Below are the code and all the weights of a small trained network. Each question names an input and a target symbol and asks about switching units off, where a switched-off unit gives its printed mean instead of its output.

import numpy as np


def w(rows, s, z=0):
    codes = np.array(rows[::2]) - 128.0
    scale = np.full(codes.shape[1], s)
    scale[-1] = z or s
    return codes * scale


def norm(h):
    return h / np.sqrt((h * h).mean(-1, keepdims=True) + 1e-5)


def f(y):
    return y / 2 * (1 + np.tanh(0.7978845608 * (y + 0.044715 * y**3)))


def softmax(a):
    e = np.exp(a - a.max(-1, keepdims=True))
    return e / e.sum(-1, keepdims=True)


def log_softmax(a):
    a = a - a.max(-1, keepdims=True)
    return a - np.log(np.exp(a).sum(-1, keepdims=True))


def net(x, mask):
    ids = ['αβγεζθξστφψω'.index(c) for c in x.split()]
    T = len(ids)
    res = E[ids] + P[:T]
    q, k, v = (norm(res) @ M[0].T for M in (Q, K, V))
    z = softmax(np.where(np.tri(T) > 0, q @ k.T / 3**0.5, -1e9)) @ v
    res = res + np.where(mask[0], z, O[0][:, -1]) @ O[0][:, :-1]
    y = f(norm(res) @ A[0][:, :-1].T + A[0][:, -1])
    res = res + np.where(mask[1:25], y, B[0][:, -1]) @ B[0][:, :-1]
    return log_softmax(norm(res)[-1] @ U[:, :-1].T + U[:, -1])


Q, K, V, O, A, B = {}, {}, {}, {}, {}, {}
E = w([
[194,42,55,179],'α',
[71,168,86,122],'β',
[80,225,92,126],'γ',
[72,175,89,121],'ε',
[79,139,87,129],'ζ',
[176,53,83,161],'θ',
[172,57,85,158],'ξ',
[143,48,10,204],'σ',
[152,82,76,145],'τ',
[124,94,82,154],'φ',
[149,188,162,179],'ψ',
[128,94,162,8],'ω',
],0.011)
P = w([
[20,107,169,174],'0',
[104,9,86,95],'1',
[77,113,191,177],'2',
[115,147,99,47],'3',
[121,126,186,170],'4',
[182,176,95,30],'5',
[160,142,181,160],'6',
[214,171,120,42],'7',
[105,141,170,177],'8',
[103,220,1,84],'9',
],0.0097)
Q[0] = w([
[147,164,54,144],'head 1',
[113,141,111,163],'head 1',
[118,97,114,8],'head 1',
],0.014)
K[0] = w([
[223,197,93,168],'head 1',
[193,120,138,145],'head 1',
[2,71,41,212],'head 1',
],0.0083)
V[0] = w([
[107,124,119,120],'head 1',
[127,104,143,70],'head 1',
[142,118,247,154],'head 1',
],0.015)
O[0] = w([
[111,154,111,118,129],'head 1',
[60,130,174,66,3],'head 1',
[252,125,160,96,153],'head 1',
],0.012,0.0026)
A[0] = w([
[77,92,147,127,119],'neuron 1',
[123,112,111,119,121],'neuron 2',
[118,167,117,119,108],'neuron 3',
[169,114,75,64,136],'neuron 4',
[133,146,120,143,140],'neuron 5',
[147,88,166,184,40],'neuron 6',
[130,123,126,127,77],'neuron 7',
[132,76,114,105,135],'neuron 8',
[111,111,76,85,169],'neuron 9',
[140,38,24,8,147],'neuron 10',
[143,134,160,151,86],'neuron 11',
[137,142,113,120,117],'neuron 12',
[123,121,130,107,149],'neuron 13',
[160,157,63,63,219],'neuron 14',
[118,153,81,95,179],'neuron 15',
[131,75,144,140,84],'neuron 16',
[173,120,108,82,52],'neuron 17',
[172,130,142,166,142],'neuron 18',
[133,137,200,85,60],'neuron 19',
[151,125,130,113,103],'neuron 20',
[116,110,118,125,69],'neuron 21',
[155,168,168,94,91],'neuron 22',
[126,138,233,168,146],'neuron 23',
[105,116,175,192,3],'neuron 24',
],0.017,0.0039)
B[0] = w([
[142,110,167,88,145],'neuron 1',
[109,119,126,134,132],'neuron 2',
[137,144,150,81,159],'neuron 3',
[78,145,100,125,196],'neuron 4',
[159,135,131,109,161],'neuron 5',
[121,110,147,54,183],'neuron 6',
[118,131,141,134,116],'neuron 7',
[99,149,119,136,149],'neuron 8',
[119,101,86,158,184],'neuron 9',
[68,2,92,29,242],'neuron 10',
[132,122,109,150,150],'neuron 11',
[127,113,139,117,143],'neuron 12',
[131,121,112,136,123],'neuron 13',
[88,87,117,189,253],'neuron 14',
[129,93,95,87,201],'neuron 15',
[101,135,135,90,145],'neuron 16',
[90,135,116,114,157],'neuron 17',
[159,153,115,186,226],'neuron 18',
[60,94,83,98,141],'neuron 19',
[124,142,120,139,136],'neuron 20',
[116,122,137,128,119],'neuron 21',
[90,118,130,72,177],'neuron 22',
[168,53,100,118,202],'neuron 23',
[149,187,138,161,150],'neuron 24',
],0.024,0.0066)
U = w([
[97,165,120,151,21],'α',
[103,153,151,155,67],'β',
[249,94,98,163,178],'γ',
[140,147,148,88,37],'ε',
[104,68,193,221,3],'ζ',
[113,162,159,161,121],'θ',
[96,34,98,43,170],'ξ',
[98,190,128,124,101],'σ',
[68,123,25,205,253],'τ',
[116,234,68,130,93],'φ',
[151,157,174,74,65],'ψ',
[114,161,157,143,97],'ω',
],0.014,0.0048)

Each question gives the input, a string of symbols that net reads in full, and the target symbol t.
The units are the heads (3 rows each of Q, K, V and O) and the neurons (one row each of A and B). Each row of codes is followed by its name. A weight is (code - 128) times the scale printed after its matrix; where a second scale follows, it is the last column's (O, A, B and U).
mask holds one flag per unit, heads first, then neurons. A switched-off unit (its flag False) gives its mean, the last column of its rows in O or B, instead of its output. The means were averaged over made-up inputs and are rounded, as every weight is.
A unit's drop is (log p(t) with every unit on - log p(t) with that unit switched off) / (log p(t) with every unit on - log p(t) with every unit switched off).
most important unit: the unit with the biggest drop
top k neurons: the k neurons with the biggest drops, biggest first
drop of u: that unit's drop, to one decimal
input ψ ψ ε ψ ψ γ ψ ξ α, target γ: top 2 neurons => [neuron 10; neuron 14]
input ε τ ε γ ψ ξ α γ γ, target φ: top 2 neurons => [neuron 10; neuron 14]
input ψ ξ ε ψ ψ σ α ξ, target τ: most important unit => neuron 14
input φ β σ ψ σ, target γ: top 2 neurons => [neuron 4; neuron 10]
input ξ σ ξ ψ γ ψ σ, target γ: top 2 neurons => [neuron 10; neuron 4]
input ψ γ α γ α ψ, target τ: top 3 neurons => [neuron 14; neuron 10; neuron 6]
input ζ ξ α, target ψ: top 2 neurons => [neuron 14; neuron 10]
input φ ψ γ α γ, target φ: top 4 neurons => [neuron 10; neuron 14; neuron 6; neuron 22]
input ψ ξ γ, target γ: top 2 neurons => [neuron 10; neuron 23]
input α ψ ψ ξ θ, target γ: top 2 neurons => [neuron 10; neuron 18]
input ψ τ ζ ε α ψ β, target γ: top 2 neurons => [neuron 10; neuron 23]
input ψ ψ α ψ ζ ξ ψ ξ, target τ: drop of head 1 => 0.2
input ψ ψ β ψ β, target γ: drop of neuron 23 => 0.1
input α ζ ξ, target ψ: drop of neuron 24 => 0.2
input ψ ψ ψ ψ ε, target γ: drop of neuron 14 => 0.0
input ξ ω γ γ ψ ψ ζ, target γ: most important unit => neuron 23
